Below are the code and all the weights of a small trained network. Each question names an input and a target symbol and asks about switching units off, where a switched-off unit gives its printed mean instead of its output.

import numpy as np


def w(rows, s, z=0):
    codes = np.array(rows[::2]) - 128.0
    scale = np.full(codes.shape[1], s)
    scale[-1] = z or s
    return codes * scale


def f(y):
    return y / 2 * (1 + np.tanh(0.7978845608 * (y + 0.044715 * y**3)))


def softmax(a):
    e = np.exp(a - a.max(-1, keepdims=True))
    return e / e.sum(-1, keepdims=True)


def log_softmax(a):
    a = a - a.max(-1, keepdims=True)
    return a - np.log(np.exp(a).sum(-1, keepdims=True))


def net(x, mask):
    ids = ['ΞΠΨβζθτ'.index(c) for c in x.split()]
    T = len(ids)
    res = E[ids] + P[:T]
    u = 0
    for l in range(3):
        q, k, v = (res @ M[l].T for M in (Q, K, V))
        z = softmax(np.where(np.tri(T) > 0, q @ k.T / 3**0.5, -1e9)) @ v
        res = res + np.where(mask[u], z, O[l][:, -1]) @ O[l][:, :-1]
        u += 1
        y = f(res @ A[l][:, :-1].T + A[l][:, -1])
        res = res + np.where(mask[u : u + 12], y, B[l][:, -1]) @ B[l][:, :-1]
        u += 12
    return log_softmax(res[-1] @ U[:, :-1].T + U[:, -1])


Q, K, V, O, A, B = {}, {}, {}, {}, {}, {}
E = w([
[133,183,168,136,232,151],'Ξ',
[134,2,183,150,198,88],'Π',
[139,149,190,156,180,198],'Ψ',
[76,154,156,99,121,67],'β',
[143,166,157,119,18,147],'ζ',
[107,138,107,139,186,144],'θ',
[122,132,102,120,191,197],'τ',
],0.018)
P = w([
[103,98,105,254,33,22],'0',
[170,107,216,97,54,194],'1',
[132,93,200,83,105,183],'2',
[93,89,178,96,128,161],'3',
[94,124,181,114,130,126],'4',
[85,126,162,125,141,110],'5',
[95,150,144,153,143,76],'6',
[105,181,130,171,159,48],'7',
[115,206,102,194,180,15],'8',
[129,199,135,144,149,36],'9',
],0.0053)
Q[0] = w([
[103,145,128,63,202,138],'L0H1',
[2,172,177,206,141,96],'L0H1',
[183,138,101,35,95,199],'L0H1',
],0.009)
K[0] = w([
[97,112,141,107,143,254],'L0H1',
[114,215,88,200,208,49],'L0H1',
[158,112,142,31,87,153],'L0H1',
],0.01)
V[0] = w([
[204,98,87,211,92,120],'L0H1',
[143,72,117,3,148,129],'L0H1',
[33,150,100,150,157,58],'L0H1',
],0.0079)
O[0] = w([
[21,139,133,110,195,128,3],'L0H1',
[142,157,139,255,59,85,41],'L0H1',
[196,21,117,66,33,205,190],'L0H1',
],0.0093,0.0035)
A[0] = w([
[144,133,3,117,153,155,87],'L0N1',
[115,192,85,135,77,160,132],'L0N2',
[84,126,120,95,149,157,146],'L0N3',
[106,104,67,92,124,127,3],'L0N4',
[108,124,71,120,88,49,113],'L0N5',
[152,213,155,121,156,111,127],'L0N6',
[109,97,124,134,123,67,186],'L0N7',
[70,159,113,103,119,189,103],'L0N8',
[169,159,69,165,104,89,56],'L0N9',
[126,132,118,168,158,173,65],'L0N10',
[211,140,162,75,107,105,155],'L0N11',
[130,85,110,180,91,186,144],'L0N12',
],0.013,0.0042)
B[0] = w([
[171,191,26,218,160,110,134],'L0N1',
[119,126,222,201,204,104,145],'L0N2',
[196,122,215,173,217,88,155],'L0N3',
[42,105,121,50,189,142,113],'L0N4',
[214,154,211,24,100,221,158],'L0N5',
[176,24,104,119,101,141,196],'L0N6',
[207,123,98,172,65,108,172],'L0N7',
[253,136,130,219,143,46,145],'L0N8',
[70,212,162,99,85,83,114],'L0N9',
[123,175,191,113,22,107,155],'L0N10',
[108,124,113,173,107,189,254],'L0N11',
[62,184,126,196,193,144,147],'L0N12',
],0.0061,0.0062)
Q[1] = w([
[2,230,106,105,120,78],'L1H1',
[84,104,232,90,99,133],'L1H1',
[24,125,91,27,174,118],'L1H1',
],0.0062)
K[1] = w([
[2,118,233,160,156,203],'L1H1',
[137,164,55,158,204,167],'L1H1',
[127,156,206,182,138,92],'L1H1',
],0.0058)
V[1] = w([
[3,214,172,196,195,223],'L1H1',
[112,170,243,61,69,66],'L1H1',
[167,236,53,184,115,38],'L1H1',
],0.0064)
O[1] = w([
[221,207,131,95,88,92,59],'L1H1',
[69,167,255,108,87,180,176],'L1H1',
[195,66,177,208,64,151,2],'L1H1',
],0.0097,0.0054)
A[1] = w([
[128,184,88,39,41,169,83],'L1N1',
[85,102,139,100,145,140,2],'L1N2',
[181,115,134,111,86,110,211],'L1N3',
[139,113,118,59,148,194,77],'L1N4',
[130,75,89,143,46,105,101],'L1N5',
[148,238,85,120,109,192,147],'L1N6',
[125,156,143,133,168,107,24],'L1N7',
[117,102,215,126,60,76,78],'L1N8',
[96,164,115,254,157,128,179],'L1N9',
[88,177,116,165,97,85,110],'L1N10',
[104,87,46,36,154,126,10],'L1N11',
[109,77,132,34,79,53,147],'L1N12',
],0.0091,0.0041)
B[1] = w([
[51,173,176,167,195,75,250],'L1N1',
[114,128,111,177,172,45,156],'L1N2',
[155,186,110,213,167,151,190],'L1N3',
[126,122,130,72,122,75,229],'L1N4',
[53,165,87,146,139,201,139],'L1N5',
[178,100,203,87,172,10,200],'L1N6',
[150,38,138,112,171,120,117],'L1N7',
[170,155,147,106,157,239,219],'L1N8',
[186,164,143,103,40,249,209],'L1N9',
[126,115,125,3,18,60,113],'L1N10',
[105,139,124,69,104,167,172],'L1N11',
[127,161,113,221,184,175,254],'L1N12',
],0.0068,0.004)
Q[2] = w([
[173,255,133,101,157,145],'L2H1',
[190,116,186,115,190,181],'L2H1',
[190,29,124,57,20,106],'L2H1',
],0.0068)
K[2] = w([
[20,85,148,214,172,148],'L2H1',
[22,159,45,203,97,102],'L2H1',
[51,246,136,143,254,67],'L2H1',
],0.0054)
V[2] = w([
[97,226,106,44,59,160],'L2H1',
[82,166,178,180,89,2],'L2H1',
[94,224,64,154,158,121],'L2H1',
],0.0084)
O[2] = w([
[116,174,126,182,111,80,121],'L2H1',
[122,110,185,178,169,149,3],'L2H1',
[34,247,88,121,192,201,128],'L2H1',
],0.012,0.0045)
A[2] = w([
[166,110,64,123,71,134,179],'L2N1',
[48,163,63,186,101,168,109],'L2N2',
[108,121,192,225,141,40,194],'L2N3',
[186,158,50,214,146,161,26],'L2N4',
[119,91,157,4,2,194,118],'L2N5',
[102,38,113,140,136,152,2],'L2N6',
[139,139,252,117,179,218,118],'L2N7',
[137,217,180,54,153,145,39],'L2N8',
[183,132,111,80,177,194,61],'L2N9',
[202,67,93,95,136,102,107],'L2N10',
[120,110,249,162,125,132,131],'L2N11',
[192,157,151,121,85,66,108],'L2N12',
],0.0074,0.0047)
B[2] = w([
[245,58,164,117,91,189,143],'L2N1',
[220,110,141,138,62,177,173],'L2N2',
[206,103,157,8,218,177,164],'L2N3',
[76,59,255,146,86,71,136],'L2N4',
[81,58,105,162,172,96,190],'L2N5',
[51,202,67,113,161,119,131],'L2N6',
[138,152,123,198,239,109,254],'L2N7',
[37,108,34,132,167,48,199],'L2N8',
[82,101,90,252,167,81,171],'L2N9',
[172,130,151,171,55,36,156],'L2N10',
[88,168,193,66,75,177,195],'L2N11',
[242,99,25,193,181,96,142],'L2N12',
],0.0058,0.0098)
U = w([
[100,141,115,115,125,2,170],'Ξ',
[73,15,147,138,111,166,18],'Π',
[129,139,174,170,174,88,87],'Ψ',
[56,136,129,128,136,228,174],'β',
[140,127,200,139,52,148,243],'ζ',
[134,142,75,57,73,125,173],'θ',
[154,152,60,233,136,189,3],'τ',
],0.0064,0.0041)

Each question gives the input, a string of symbols that net reads in full, and the target symbol t.
The units are the heads (3 rows each of Q, K, V and O) and the neurons (one row each of A and B). Each row of codes is followed by its name. A weight is (code - 128) times the scale printed after its matrix; where a second scale follows, it is the last column's (O, A, B and U).
mask holds one flag per unit, layer by layer, with each layer's heads first. A switched-off unit (its flag False) gives its mean, the last column of its rows in O or B, instead of its output. The means were averaged over made-up inputs and are rounded, as every weight is.
A unit's drop is (log p(t) with every unit on - log p(t) with that unit switched off) / (log p(t) with every unit on - log p(t) with every unit switched off).
The circuit of an input: a set's keep is (log p(t) with only the set's units on - log p(t) with every unit switched off) / (log p(t) with every unit on - log p(t) with every unit switched off). Starting from the 12 units with the biggest drops (on a tie, the unit counted first), units are removed one at a time, each time the one whose removal leaves the highest keep (on an exact tie, the one counted first), for as long as the keep stays at least 0.8.
circuit, biggest first: the units of the circuit, biggest drop first
most important unit: the unit with the biggest drop
top k neurons: the k neurons with the biggest drops, biggest first
top k neurons in layer l: the k neurons of layer l with the biggest drops, biggest first
input Ψ Ψ Ξ ζ Ψ β ζ, target Ψ: most important unit : L1H1
input Ψ Ψ Ψ, target Ψ: top 2 neurons : (L0N10, L2N7)
input Π Ξ β τ Ψ β β β τ, target Π: circuit, biggest first : (L0N7, L2H1)
input Π θ Ψ, target Π: top 2 neurons in layer 0 : (L0N7, L0N11)
input Π ζ β, target Π: top 2 neurons in layer 1 : (L1N8, L1N1)
input Ξ Ξ τ, target θ: circuit, biggest first : (L2H1, L1H1)
input Ψ Π β ζ ζ τ, target Ψ: circuit, biggest first : (L2H1, L0H1, L1N6)
input ζ ζ β Ψ ζ ζ θ, target ζ: circuit, biggest first : (L1H1, L2H1, L2N8)
input θ Π Ξ β, target θ: circuit, biggest first : (L1H1, L2H1)
input ζ ζ θ τ β Ψ β, target ζ: circuit, biggest first : (L0H1, L1H1, L0N11)
input Ψ Ψ Ξ β ζ, target Ψ: circuit, biggest first : (L1H1, L1N6, L2H1, L1N1)
input θ β Ξ, target θ: circuit, biggest first : (L0H1, L1H1, L2H1, L1N1)
input Ξ Ξ β Ψ ζ, target Ξ: top 2 neurons : (L1N6, L1N10)
input Ψ θ Π Ψ Ξ, target Ξ: most important unit : L2N10
input ζ ζ β β, target ζ: circuit, biggest first : (L2H1, L1H1)
input Ψ Π β τ Ψ τ, target Ψ: circuit, biggest first : (L1N6, L0H1, L1H1)
input τ θ ζ β Ψ, target τ: circuit, biggest first : (L1H1, L0N1)
input β θ Π, target β: top 2 neurons in layer 1 : (L1N2, L1N6)
input τ Ψ Π τ β ζ, target τ: top 2 neurons : (L0N2, L0N1)
input Π Ψ Π β Ξ β Ψ Π θ, target Π: circuit, biggest first : (L2H1)
input Ξ β β ζ ζ θ ζ ζ ζ β, target Ψ: top 2 neurons in layer 0 : (L0N6, L0N2)
input τ Ξ β Ψ, target τ: top 3 neurons in layer 0 : (L0N1, L0N8, L0N5)
input Ξ Π Ψ Ξ Ψ Π, target Ξ: top 2 neurons : (L2N10, L1N1)
